Below is a small trained network, with its code and all its weights. Each question gives an input and a class and asks what happens when units are switched off, that is, made to give their printed mean instead of their output.

import numpy as np


def w(rows, s, z=0):
    codes = np.array(rows[::2]) - 128.0
    scale = np.full(codes.shape[1], s)
    scale[-1] = z or s
    return codes * scale


def f(y):
    return y / 2 * (1 + np.tanh(0.7978845608 * (y + 0.044715 * y**3)))


def log_softmax(a):
    a = a - a.max(-1, keepdims=True)
    return a - np.log(np.exp(a).sum(-1, keepdims=True))


def net(x, mask):
    res = np.array(x, float).reshape(1, 5) / 4 @ E
    y = f(res @ A[0][:, :-1].T + A[0][:, -1])
    res = res + np.where(mask, y, B[0][:, -1]) @ B[0][:, :-1]
    return log_softmax(res[-1] @ U[:, :-1].T + U[:, -1])


A, B = {}, {}
E = w([
[137,124,15,147,83,91,113,79,229,25,148,181],'x0',
[135,191,139,209,1,34,103,27,67,120,219,187],'x1',
[20,208,127,141,169,93,51,120,167,109,94,12],'x2',
[162,166,238,71,142,118,78,55,62,16,181,186],'x3',
[196,100,197,123,199,57,83,174,215,187,206,173],'x4',
],0.0072)
A[0] = w([
[237,65,185,106,199,176,178,204,117,229,100,186,252],'n0',
[94,169,77,150,64,105,155,136,76,134,119,69,25],'n1',
[36,146,55,197,127,94,86,150,212,160,96,60,180],'n2',
[202,149,209,100,97,70,99,69,135,110,238,227,217],'n3',
[146,168,134,124,82,72,102,55,74,59,193,254,208],'n4',
[44,141,19,152,99,122,80,136,233,88,89,80,235],'n5',
[227,99,99,139,91,163,199,66,184,40,165,173,182],'n6',
[117,198,203,85,119,141,167,75,7,131,108,99,235],'n7',
[87,151,177,99,232,224,101,165,126,140,33,59,255],'n8',
[125,107,30,122,62,192,215,71,113,34,58,159,230],'n9',
],0.0054,0.0037)
B[0] = w([
[186,46,150,178,173,128,210,236,110,199,190,148,248],'n0',
[129,148,110,79,113,189,110,64,158,147,139,99,145],'n1',
[74,239,81,102,211,112,172,73,192,181,98,55,224],'n2',
[177,96,222,214,50,73,99,111,168,77,223,130,245],'n3',
[127,142,133,202,70,57,77,78,99,44,159,186,241],'n4',
[73,209,71,52,222,75,159,64,201,120,23,118,239],'n5',
[191,22,48,78,93,56,130,84,118,39,103,239,197],'n6',
[30,167,255,156,51,209,106,114,36,63,105,71,199],'n7',
[145,121,203,28,210,227,179,193,114,99,86,63,254],'n8',
[85,124,23,139,119,107,156,51,19,112,40,204,222],'n9',
],0.0058,0.01)
U = w([
[226,55,125,155,100,62,151,130,201,86,225,224,110],'0',
[111,102,7,108,100,69,158,62,54,49,36,247,40],'1',
[105,189,218,199,43,37,28,40,93,63,213,135,104],'2',
[158,50,122,194,110,145,220,202,92,254,138,95,129],'3',
[52,219,45,84,216,99,126,109,218,153,52,61,254],'4',
[175,68,192,44,200,160,100,195,194,119,130,119,148],'5',
[57,139,210,81,111,244,156,171,19,84,67,70,68],'6',
[97,154,59,157,25,111,134,50,80,208,127,145,105],'7',
],0.0059,0.0023)

Each question gives the input, the list of numbers given to net, and the class t.
The units are the neurons (one row each of A and B). Each row of codes is followed by its name. A weight is (code - 128) times the scale printed after its matrix; where a second scale follows, it is the last column's (A, B and U).
mask holds one flag per neuron, in row order. A switched-off neuron (its flag False) gives its mean, the last column of its row in B, instead of its output. The means were averaged over made-up inputs and are rounded, as every weight is.
A unit's drop is (log p(t) with every unit on - log p(t) with that unit switched off) / (log p(t) with every unit on - log p(t) with every unit switched off).
The circuit of an input: a set's keep is (log p(t) with only the set's units on - log p(t) with every unit switched off) / (log p(t) with every unit on - log p(t) with every unit switched off). Starting from all 10 units, units are removed one at a time, each time the one whose removal leaves the highest keep (on an exact tie, the one counted first), for as long as the keep stays at least 0.8.
circuit, biggest first: the units of the circuit, biggest drop first
k most important neurons: the k neurons with the biggest drops, biggest first
drop when u is switched off: that unit's drop, to one decimal
input [6,8,5,-1,-4], class 1: 3 most important neurons : [n9 n5 n4]
input [-7,-8,-6,-2,8], class 3: circuit, biggest first : [n0]
input [-6,-6,-7,2,0], class 3: 2 most important neurons : [n0 n5]
input [8,1,-5,-5,3], class 1: circuit, biggest first : [n9 n6]
input [-3,-3,-4,0,0], class 3: 2 most important neurons : [n0 n5]
input [8,7,8,2,-7], class 1: 3 most important neurons : [n9 n4 n5]
input [-3,-3,-3,3,1], class 3: 2 most important neurons : [n0 n5]
input [-1,1,-7,7,1], class 2: drop when n3 is switched off : 0.3
input [-1,8,6,-4,-4], class 4: drop when n7 is switched off : 0.0
input [-3,0,-1,1,2], class 3: drop when n4 is switched off : 0.2
input [1,-2,6,6,0], class 6: drop when n8 is switched off : 0.2
